Below is a small trained network, with its code and all its weights. Each question gives an input and a class and asks what happens when units are switched off, that is, made to give their printed mean instead of their output.

import numpy as np


def w(rows, s, z=0):
    codes = np.array(rows[::2]) - 128.0
    scale = np.full(codes.shape[1], s)
    scale[-1] = z or s
    return codes * scale


def f(y):
    return np.maximum(y, 0)


def log_softmax(a):
    a = a - a.max(-1, keepdims=True)
    return a - np.log(np.exp(a).sum(-1, keepdims=True))


def net(x, mask):
    res = np.array(x, float).reshape(1, 7) / 4 @ E
    y = f(res @ A[0][:, :-1].T + A[0][:, -1])
    res = res + np.where(mask, y, B[0][:, -1]) @ B[0][:, :-1]
    return log_softmax(res[-1] @ U[:, :-1].T + U[:, -1])


A, B = {}, {}
E = w([
[126,129,128,128,130,123,129,132,133,129,130],'x0',
[98,69,199,172,90,30,136,87,104,57,14],'x1',
[186,148,165,70,95,174,212,214,78,55,114],'x2',
[27,149,197,124,65,68,205,100,8,228,222],'x3',
[133,127,121,126,125,127,131,127,133,133,123],'x4',
[30,1,94,95,50,198,125,177,163,113,122],'x5',
[190,38,56,217,157,126,253,124,95,149,148],'x6',
],0.0084)
A[0] = w([
[64,154,161,110,92,106,167,118,59,195,206,24],'neuron 0',
[25,2,81,89,30,205,126,185,149,114,141,57],'neuron 1',
[70,97,89,177,132,93,69,62,181,200,155,40],'neuron 2',
[71,153,161,126,84,121,164,116,60,200,200,45],'neuron 3',
[166,137,177,66,83,164,200,219,77,60,131,44],'neuron 4',
[52,223,221,22,88,131,17,131,164,122,123,73],'neuron 5',
[157,61,77,204,134,123,202,124,99,171,161,3],'neuron 6',
[135,152,68,80,145,200,128,170,148,195,213,80],'neuron 7',
[194,199,181,105,143,128,180,151,80,97,126,106],'neuron 8',
[114,150,124,183,191,87,95,53,153,192,136,78],'neuron 9',
[143,183,87,87,151,198,132,147,131,204,211,80],'neuron 10',
[79,116,182,135,90,76,158,122,71,152,117,71],'neuron 11',
],0.0068,0.0035)
B[0] = w([
[176,150,95,112,147,160,94,174,172,68,101,199],'neuron 0',
[185,226,106,178,126,71,87,72,77,135,197,250],'neuron 1',
[77,68,133,52,125,173,90,169,100,169,136,185],'neuron 2',
[184,138,83,121,152,150,96,156,183,77,96,198],'neuron 3',
[71,55,117,55,126,159,80,160,92,178,152,199],'neuron 4',
[78,131,113,203,198,163,255,128,144,148,155,219],'neuron 5',
[112,118,113,175,173,158,217,134,132,142,136,184],'neuron 6',
[97,104,200,133,78,87,134,96,151,99,68,200],'neuron 7',
[111,127,102,96,123,120,82,112,77,176,175,177],'neuron 8',
[120,108,105,89,108,130,90,140,72,159,165,180],'neuron 9',
[114,100,192,148,73,71,128,73,134,91,73,197],'neuron 10',
[175,124,146,133,102,134,104,157,168,90,66,178],'neuron 11',
],0.0084,0.013)
U = w([
[186,138,76,114,152,182,80,158,219,69,92,108],'0',
[92,130,121,169,167,160,247,128,130,156,163,119],'1',
[84,79,121,59,115,156,71,147,71,188,166,6],'2',
[163,218,121,149,125,54,87,92,58,149,193,209],'3',
[99,94,224,138,73,42,134,99,133,93,59,219],'4',
],0.012,0.0013)

Each question gives the input, the list of numbers given to net, and the class t.
The units are the neurons (one row each of A and B). Each row of codes is followed by its name. A weight is (code - 128) times the scale printed after its matrix; where a second scale follows, it is the last column's (A, B and U).
mask holds one flag per neuron, in row order. A switched-off neuron (its flag False) gives its mean, the last column of its row in B, instead of its output. The means were averaged over made-up inputs and are rounded, as every weight is.
A unit's drop is (log p(t) with every unit on - log p(t) with that unit switched off) / (log p(t) with every unit on - log p(t) with every unit switched off).
The circuit of an input: a set's keep is (log p(t) with only the set's units on - log p(t) with every unit switched off) / (log p(t) with every unit on - log p(t) with every unit switched off). Starting from all 12 units, units are removed one at a time, each time the one whose removal leaves the highest keep (on an exact tie, the one counted first), for as long as the keep stays at least 0.8.
circuit, biggest first: the units of the circuit, biggest drop first
most important unit: the unit with the biggest drop
top k neurons: the k neurons with the biggest drops, biggest first
drop when u is switched off: that unit's drop, to one decimal
input [8,4,-3,7,8,-8,8], class 1: circuit, biggest first : (neuron 6)
input [1,-8,0,-1,5,-4,-6], class 4: circuit, biggest first : (neuron 10; neuron 7)
input [2,0,7,4,-1,-6,3], class 2: circuit, biggest first : (neuron 1; neuron 4)
input [-3,-1,-5,4,6,-5,3], class 2: circuit, biggest first : (neuron 1; neuron 9)
input [-6,-3,-4,-1,7,7,4], class 3: top 3 neurons : (neuron 1; neuron 5; neuron 4)
input [-1,5,-4,1,3,-6,-8], class 1: top 2 neurons : (neuron 5; neuron 1)
input [2,-7,-5,5,2,6,1], class 4: circuit, biggest first : (neuron 7; neuron 10)
input [-2,-8,-4,-2,2,6,-5], class 4: circuit, biggest first : (neuron 7; neuron 10)
input [1,-8,0,-6,5,7,0], class 4: top 2 neurons : (neuron 7; neuron 10)
input [5,-6,-4,-3,0,-5,2], class 4: top 3 neurons : (neuron 1; neuron 10; neuron 7)
input [3,1,-8,-5,-6,-5,1], class 2: circuit, biggest first : (neuron 2; neuron 9)
input [0,0,-1,8,-4,-8,-7], class 0: circuit, biggest first : (neuron 0; neuron 3)
input [-2,-4,-7,2,-6,8,0], class 3: top 2 neurons : (neuron 1; neuron 4)
input [5,-3,8,-1,4,-5,-8], class 1: top neuron : (neuron 5)
input [2,3,2,3,5,7,-6], class 3: top 2 neurons : (neuron 1; neuron 6)
input [7,-7,0,5,-4,-3,-4], class 4: circuit, biggest first : (neuron 10; neuron 7)
input [8,1,-2,3,-1,-5,7], class 1: top 2 neurons : (neuron 1; neuron 6)
input [6,-6,2,4,-8,5,2], class 4: circuit, biggest first : (neuron 7; neuron 10)
input [-7,0,8,7,-1,-7,-3], class 2: top 3 neurons : (neuron 8; neuron 4; neuron 1)
input [-5,5,-4,6,-2,5,-8], class 1: most important unit : neuron 5
input [0,-8,-3,5,8,8,5], class 3: top 2 neurons : (neuron 1; neuron 5)
input [3,4,-2,4,-7,-6,-8], class 1: top 2 neurons : (neuron 5; neuron 1)
input [3,-7,-8,-1,-1,-4,-2], class 2: top 2 neurons : (neuron 2; neuron 9)
input [3,-3,-6,2,-4,1,-7], class 1: top 2 neurons : (neuron 5; neuron 4)
input [5,7,8,7,-3,0,3], class 2: top 2 neurons : (neuron 4; neuron 8)
input [-7,8,8,3,6,8,-7], class 2: drop when neuron 7 is switched off : 0.2
input [2,1,2,5,-2,5,-8], class 1: circuit, biggest first : (neuron 5)
